Here is a tiny trained network, its code and every weight. The questions are about switching its units off for an input and a class, where a switched-off unit gives its printed mean instead of its output.

import numpy as np


def w(rows, s, z=0):
    codes = np.array(rows[::2]) - 128.0
    scale = np.full(codes.shape[1], s)
    scale[-1] = z or s
    return codes * scale


def f(y):
    return y / 2 * (1 + np.tanh(0.7978845608 * (y + 0.044715 * y**3)))


def log_softmax(a):
    a = a - a.max(-1, keepdims=True)
    return a - np.log(np.exp(a).sum(-1, keepdims=True))


def net(x, mask):
    res = np.array(x, float).reshape(1, 6) / 4 @ E
    y = f(res @ A[0][:, :-1].T + A[0][:, -1])
    res = res + np.where(mask, y, B[0][:, -1]) @ B[0][:, :-1]
    return log_softmax(res[-1] @ U[:, :-1].T + U[:, -1])


A, B = {}, {}
E = w([
[229,153,209,163,43,122,119,82,103,140],'x0',
[101,112,124,200,150,213,97,198,120,93],'x1',
[162,236,182,94,133,251,138,115,166,46],'x2',
[47,112,199,234,232,144,208,116,136,129],'x3',
[100,160,138,151,175,55,95,170,216,216],'x4',
[157,108,111,181,102,105,42,1,76,77],'x5',
],0.0094)
A[0] = w([
[187,107,78,151,32,91,73,50,68,56,203],'N1',
[85,177,69,193,203,2,62,171,132,165,111],'N2',
[56,112,81,84,120,147,9,91,169,136,151],'N3',
[102,118,141,30,144,171,131,179,221,219,252],'N4',
[182,148,94,81,128,136,117,130,170,82,195],'N5',
[100,95,202,124,135,127,185,151,43,177,127],'N6',
[208,133,57,155,8,153,17,73,17,117,236],'N7',
[53,119,65,121,254,73,117,68,188,215,167],'N8',
[115,133,106,159,98,158,124,69,107,135,75],'N9',
[145,79,169,178,161,129,147,80,110,101,189],'N10',
[110,45,38,66,153,19,134,170,204,198,187],'N11',
[91,107,205,192,229,186,187,65,100,82,235],'N12',
[70,166,113,145,133,85,231,149,62,103,166],'N13',
[225,209,140,165,79,134,91,183,221,101,201],'N14',
],0.0072,0.0031)
B[0] = w([
[228,80,123,85,134,160,42,46,91,124,230],'N1',
[136,95,96,183,98,78,89,145,146,98,202],'N2',
[174,111,110,160,151,116,125,134,122,144,161],'N3',
[155,172,132,137,73,158,136,188,147,160,207],'N4',
[152,127,100,157,136,143,161,131,97,140,166],'N5',
[107,146,87,85,158,148,136,143,172,146,157],'N6',
[175,74,106,52,90,152,92,66,7,89,253],'N7',
[136,135,110,159,112,77,47,140,188,133,214],'N8',
[123,108,87,116,139,107,144,25,112,103,142],'N9',
[93,111,157,129,199,148,111,92,108,109,161],'N10',
[70,150,29,84,40,32,112,170,105,215,234],'N11',
[113,126,160,149,202,157,129,37,205,96,208],'N12',
[53,123,97,96,123,156,123,101,135,141,163],'N13',
[151,140,156,144,90,154,152,173,109,137,191],'N14',
],0.011,0.016)
U = w([
[27,117,206,98,254,164,155,77,212,97,215],'0',
[249,3,105,26,112,139,82,80,30,95,146],'1',
[233,238,182,108,100,205,209,217,157,78,158],'2',
[123,95,113,176,157,42,36,139,219,109,5],'3',
[68,119,11,39,83,37,117,161,134,253,64],'4',
],0.0076,0.0011)

Each question gives the input, the list of numbers given to net, and the class t.
The units are the neurons (one row each of A and B). Each row of codes is followed by its name. A weight is (code - 128) times the scale printed after its matrix; where a second scale follows, it is the last column's (A, B and U).
mask holds one flag per neuron, in row order. A switched-off neuron (its flag False) gives its mean, the last column of its row in B, instead of its output. The means were averaged over made-up inputs and are rounded, as every weight is.
A unit's drop is (log p(t) with every unit on - log p(t) with that unit switched off) / (log p(t) with every unit on - log p(t) with every unit switched off).
The circuit of an input: a set's keep is (log p(t) with only the set's units on - log p(t) with every unit switched off) / (log p(t) with every unit on - log p(t) with every unit switched off). Starting from the 12 units with the biggest drops (on a tie, the unit counted first), units are removed one at a time, each time the one whose removal leaves the highest keep (on an exact tie, the one counted first), for as long as the keep stays at least 0.8.
circuit, biggest first: the units of the circuit, biggest drop first
k most important neurons: the k neurons with the biggest drops, biggest first
drop of u: that unit's drop, to one decimal
input [-4,-3,8,6,-3,-8], class 0: circuit, biggest first => N12
input [-3,0,-7,8,-4,7], class 0: circuit, biggest first => N12, N10
input [2,2,2,2,8,-3], class 3: 3 most important neurons => N11, N7, N2
input [-7,1,5,8,6,-4], class 3: 2 most important neurons => N8, N2
input [-6,5,1,0,-6,1], class 0: 2 most important neurons => N7, N1
input [7,-6,-3,3,5,2], class 4: 2 most important neurons => N12, N7
input [2,-3,3,-8,4,-4], class 2: 2 most important neurons => N14, N4
input [-6,4,-6,-8,-4,-3], class 4: drop of N11 => 1.2
input [6,4,2,5,0,-8], class 0: drop of N12 => 0.5
input [-1,-7,-4,-6,1,-1], class 4: drop of N11 => 2.9
input [2,3,0,0,-1,-2], class 2: drop of N7 => 0.3
